[134 171 121 154]  Z
[ 80 154 148 146]  K
[ 97 149  81 151]  E
[148 154  80 105]  A
asked: [ 97 149]  E
asked: [148 154  80]  A
asked: [ 80 154 148]  K
asked: [ 80 105]  A

[ 96 103 148 122 130 131 133 136] = N
[131 122 153 133 130 155 150 128] = H
[140 111 130 111  92 139 140 160] = F
[148 134 134 129 117 116 145 171] = J
[122 157 158 144 142 157 166 130] = G
[110 139 127 128 144 171 139  99] = T
[131 149 112 141 130 136 150 128] = Y
[114 153 133 122 130 148 131 153] = R
[140 111 130 111  92  83  98 153] = Q
asked: [122 130 131 133 136]  N
asked: [133 122 130 148 131]  R
asked: [148 134 134 129 117 116]  J
asked: [103 148]  N
asked: [153 133 122]  R

[133 103 130 134 133 104 104 130] : B
[170 128 128 130 117 133 104 130] : S
[144 132 124 142 133 102 127 122] : P
[114 133 104 130 134 133 104 130] : X
asked: [133 104 104 130]  B
asked: [133 104 130 134 133 104]  X

[123 146 162 134 107 146 120 138 114 130 134 129 126 122 102 113 124 158
 151 142 100 141 157 104 130 114 144 120 127 173 120 129 136 135 111 112
 130 118 127 123 151 112 159  89 101 107 168 157 165 137 109 132 141 100
 139 134 104 131 139 107 138] : W
[124 161 146 129 114 143 121 138 109 142 127 133 135 120 106 103 119 151
 151 142 104 138 156 106 139 124 137 125 121 170 109 124 134 126 112 119
 124 121 127 123 147 107 163  93 100 108 167 152 154 137 117 133 135  95
 142 133 108 134 147 109 138] : M
[126 150 146 132 121 123 128 133 117 132 122 142 132 129 115  97 117 144
 143 124 114 154 140 106 137 119 134 133 126 164 106 135 132 131 119 128
 128 129 128 128 128 128 155 110 105 117 151 136 141 133 121 123 127 114
 136 130 116 139 156 109 137] : V
[129 128 128 128 128 127 128 128 128 129 128 128 128 128 129 128 128 129
 128 128 128 128 128 127 128 128 128 129 128 127 128 128 127 127 128 128
 128 128 128 129 128 128 129 127 129 128 128 128 128 128 128 128 128 128
 129 127 128 128 128 128 127] : D
[127 129 127 127 125 135 123 131 127 118 121 131 124 130 125 122 130 128
 137 131 124 129 124 136 131 123 121 127 129 125 124 124 135 121 122 129
 125 131 125 127 137 123 133 130 135 129 126 127 124 131 129 129 126 123
 128 126 129 128 133 118 137] : L
[125 134 130 123 128 129 131 125 127 125 124 129 128 130 122 127 128 128
 126 127 125 126 127 130 130 127 129 125 125 126 126 127 132 131 125 128
 124 125 131 129 130 131 125 128 131 133 129 126 128 125 129 129 127 125
 126 129 127 126 123 128 127] : C
[125 133 127 129 128 126 132 127 125 144 131 110 126 121 115 125 127 128
 116 128 133 142 134 112 112 121 127 135 120 122 126 130 131 125 129 124
 125 131 128 131 132 127 123 133 118 141 137 131 134 138 124 132 136 130
 131 122 130 138 132 128 133] : U
asked: [135 123 131]  L
asked: [129 129 126 123]  L
asked: [126 127 132 131 125 128 124 125 131 129 130 131]  C
asked: [135 120 122 126 130 131 125 129]  U
asked: [129 128 128 128 128 127 128 128 128 129 128 128 128 128 129 128 128 129
 128 128 128 128 128 127 128 128 128 129 128 127 128 128 127 127 128 128
 128 128 128 129 128 128 129 127 129 128 128 128 128 128 128 128 128 128
 129 127 128 128 128 128 127]  D
asked: [128 155 110 105]  V

[126 122 132 142 164 107 129 121 123 120 142 128 151 139 136 122 129 116
 137 121 135] = keza
[124 133 128 124 125 144 133 131 124 125 113 137 138 113 121 122 135 144
 138 132 110] = Pezu
[133 123 139 131 134 112 138 125 127 130 119 124 126 117 125 125 123 133
 136 125 123] = bedu
[144 125 117 130 127 135 124 109 144 142 123 144  89 109 132 138 124 118
 108 127 138] = dunep
[116 131 140 126 123 126 134 129 122 121 112 127 112 107 128 137 133 124
 129 128 142] = nili
[116 136 138 118 130 135 124 138 115 129 122 136 122 110 134 125 137 128
 129 128 115] = Sil
[123 126 131 134 124 120 123 129 127 106 133 118 137 113 130 128 130 122
 128 133 113] = renu
[141 130 118 134 132 129 124 133 138 134 128 133 139 145 134 118 119 134
 117 131 115] = zub
[123 126 131 134 124 120 123 129 127 106 133 118 137 136 107 141 132 117
 140 135 160] = Zaga
asked: [123 126 134 129 122]  nili
asked: [116 136 138 118 130 135 124 138 115 129 122 136 122 110 134 125 137 128
 129 128 115]  Sil

